Below is a small trained network, with its code and all its weights. Each question gives an input and a class and asks what happens when units are switched off, that is, made to give their printed mean instead of their output.

import numpy as np


def w(rows, s, z=0):
    codes = np.array(rows[::2]) - 128.0
    scale = np.full(codes.shape[1], s)
    scale[-1] = z or s
    return codes * scale


def f(y):
    return np.maximum(y, 0)


def log_softmax(a):
    a = a - a.max(-1, keepdims=True)
    return a - np.log(np.exp(a).sum(-1, keepdims=True))


def net(x, mask):
    res = np.array(x, float).reshape(1, 8) / 4 @ E
    y = f(res @ A[0][:, :-1].T + A[0][:, -1])
    res = res + np.where(mask, y, B[0][:, -1]) @ B[0][:, :-1]
    return log_softmax(res[-1] @ U[:, :-1].T + U[:, -1])


A, B = {}, {}
E = w([
[129,127,130],'x0',
[129,128,128],'x1',
[129,128,128],'x2',
[111,148,254],'x3',
[238,96,152],'x4',
[128,127,129],'x5',
[92,8,143],'x6',
[128,127,129],'x7',
],0.008)
A[0] = w([
[143,128,134,144],'n0',
[137,119,117,144],'n1',
[113,160,15,60],'n2',
[116,106,134,132],'n3',
[64,157,124,188],'n4',
[155,67,100,120],'n5',
[114,147,136,145],'n6',
[151,164,115,157],'n7',
[162,68,98,115],'n8',
[119,111,133,131],'n9',
[137,104,230,2],'n10',
[132,118,150,78],'n11',
[122,117,131,129],'n12',
[90,198,163,124],'n13',
[8,120,77,53],'n14',
[105,120,113,86],'n15',
[98,93,146,63],'n16',
[102,178,153,134],'n17',
[109,91,138,133],'n18',
[123,140,132,135],'n19',
[176,177,106,81],'n20',
[153,89,115,122],'n21',
[167,169,108,80],'n22',
[138,105,113,107],'n23',
[98,186,158,120],'n24',
[157,160,116,103],'n25',
[142,104,127,132],'n26',
[146,161,111,150],'n27',
[89,78,150,54],'n28',
[144,140,119,98],'n29',
[147,142,118,94],'n30',
[144,151,119,153],'n31',
[97,91,146,61],'n32',
[130,133,69,189],'n33',
[128,122,207,141],'n34',
[103,179,160,139],'n35',
[97,92,146,60],'n36',
[133,115,121,103],'n37',
[148,90,104,112],'n38',
[115,145,135,140],'n39',
[150,153,116,128],'n40',
[164,72,108,121],'n41',
[231,144,177,2],'n42',
[164,166,109,81],'n43',
],0.012,0.0054)
B[0] = w([
[127,120,138,163],'n0',
[128,131,142,162],'n1',
[119,108,20,243],'n2',
[125,101,126,168],'n3',
[131,154,78,245],'n4',
[142,173,179,220],'n5',
[132,149,123,166],'n6',
[109,95,96,204],'n7',
[135,179,183,220],'n8',
[127,108,126,159],'n9',
[116,25,193,220],'n10',
[131,123,150,140],'n11',
[127,115,126,147],'n12',
[147,210,132,224],'n13',
[117,3,179,252],'n14',
[131,121,150,145],'n15',
[125,123,75,164],'n16',
[143,183,126,201],'n17',
[122,83,125,193],'n18',
[131,138,126,148],'n19',
[124,71,166,197],'n20',
[135,154,163,189],'n21',
[129,83,163,181],'n22',
[133,152,145,155],'n23',
[146,195,130,205],'n24',
[118,90,145,173],'n25',
[132,140,149,169],'n26',
[110,91,105,194],'n27',
[122,113,55,184],'n28',
[132,119,143,142],'n29',
[131,117,146,145],'n30',
[117,109,106,182],'n31',
[126,123,72,166],'n32',
[119,68,150,250],'n33',
[107,85,66,255],'n34',
[141,190,127,209],'n35',
[125,127,73,164],'n36',
[130,143,136,137],'n37',
[133,164,161,184],'n38',
[130,148,126,160],'n39',
[116,95,131,174],'n40',
[135,169,180,218],'n41',
[102,77,4,220],'n42',
[128,86,160,176],'n43',
],0.048,0.0045)
U = w([
[109,134,3,172],'0',
[119,48,203,184],'1',
[189,243,164,4],'2',
],0.0065,0.0016)

Each question gives the input, the list of numbers given to net, and the class t.
The units are the neurons (one row each of A and B). Each row of codes is followed by its name. A weight is (code - 128) times the scale printed after its matrix; where a second scale follows, it is the last column's (A, B and U).
mask holds one flag per neuron, in row order. A switched-off neuron (its flag False) gives its mean, the last column of its row in B, instead of its output. The means were averaged over made-up inputs and are rounded, as every weight is.
A unit's drop is (log p(t) with every unit on - log p(t) with that unit switched off) / (log p(t) with every unit on - log p(t) with every unit switched off).
unit that matters most: the unit with the biggest drop
top k neurons: the k neurons with the biggest drops, biggest first
drop of u: that unit's drop, to one decimal
input [7,4,4,1,-2,8,7,-6], class 0: unit that matters most : n28
input [0,3,7,-7,-6,5,1,-1], class 1: top 4 neurons : [n14, n33, n42, n34]
input [-5,-8,-5,-3,-3,6,2,-5], class 1: top 2 neurons : [n14, n42]
input [-8,-1,0,-6,1,-5,-5,5], class 1: top 4 neurons : [n20, n33, n42, n22]
input [-4,6,3,-8,-6,-7,2,-8], class 1: top 2 neurons : [n14, n33]
input [8,5,0,3,1,7,0,-7], class 0: top 3 neurons : [n14, n8, n5]
input [6,3,8,1,6,3,-2,-3], class 0: top 2 neurons : [n42, n14]
input [-8,-1,6,-2,8,-4,-8,-7], class 1: top 3 neurons : [n20, n22, n43]
input [7,-7,-4,-5,2,-7,-7,-4], class 1: top 2 neurons : [n20, n22]
input [5,3,-5,1,-7,7,-6,-8], class 2: drop of n13 : 0.5
input [6,-6,-8,3,-1,-3,2,5], class 0: drop of n13 : 0.0
input [-6,6,8,0,5,-3,7,-3], class 2: drop of n14 : 0.2
input [-6,4,-4,3,-3,0,0,-1], class 2: drop of n2 : 0.1
input [-2,7,4,-6,-8,1,6,-6], class 1: top neuron : [n14]
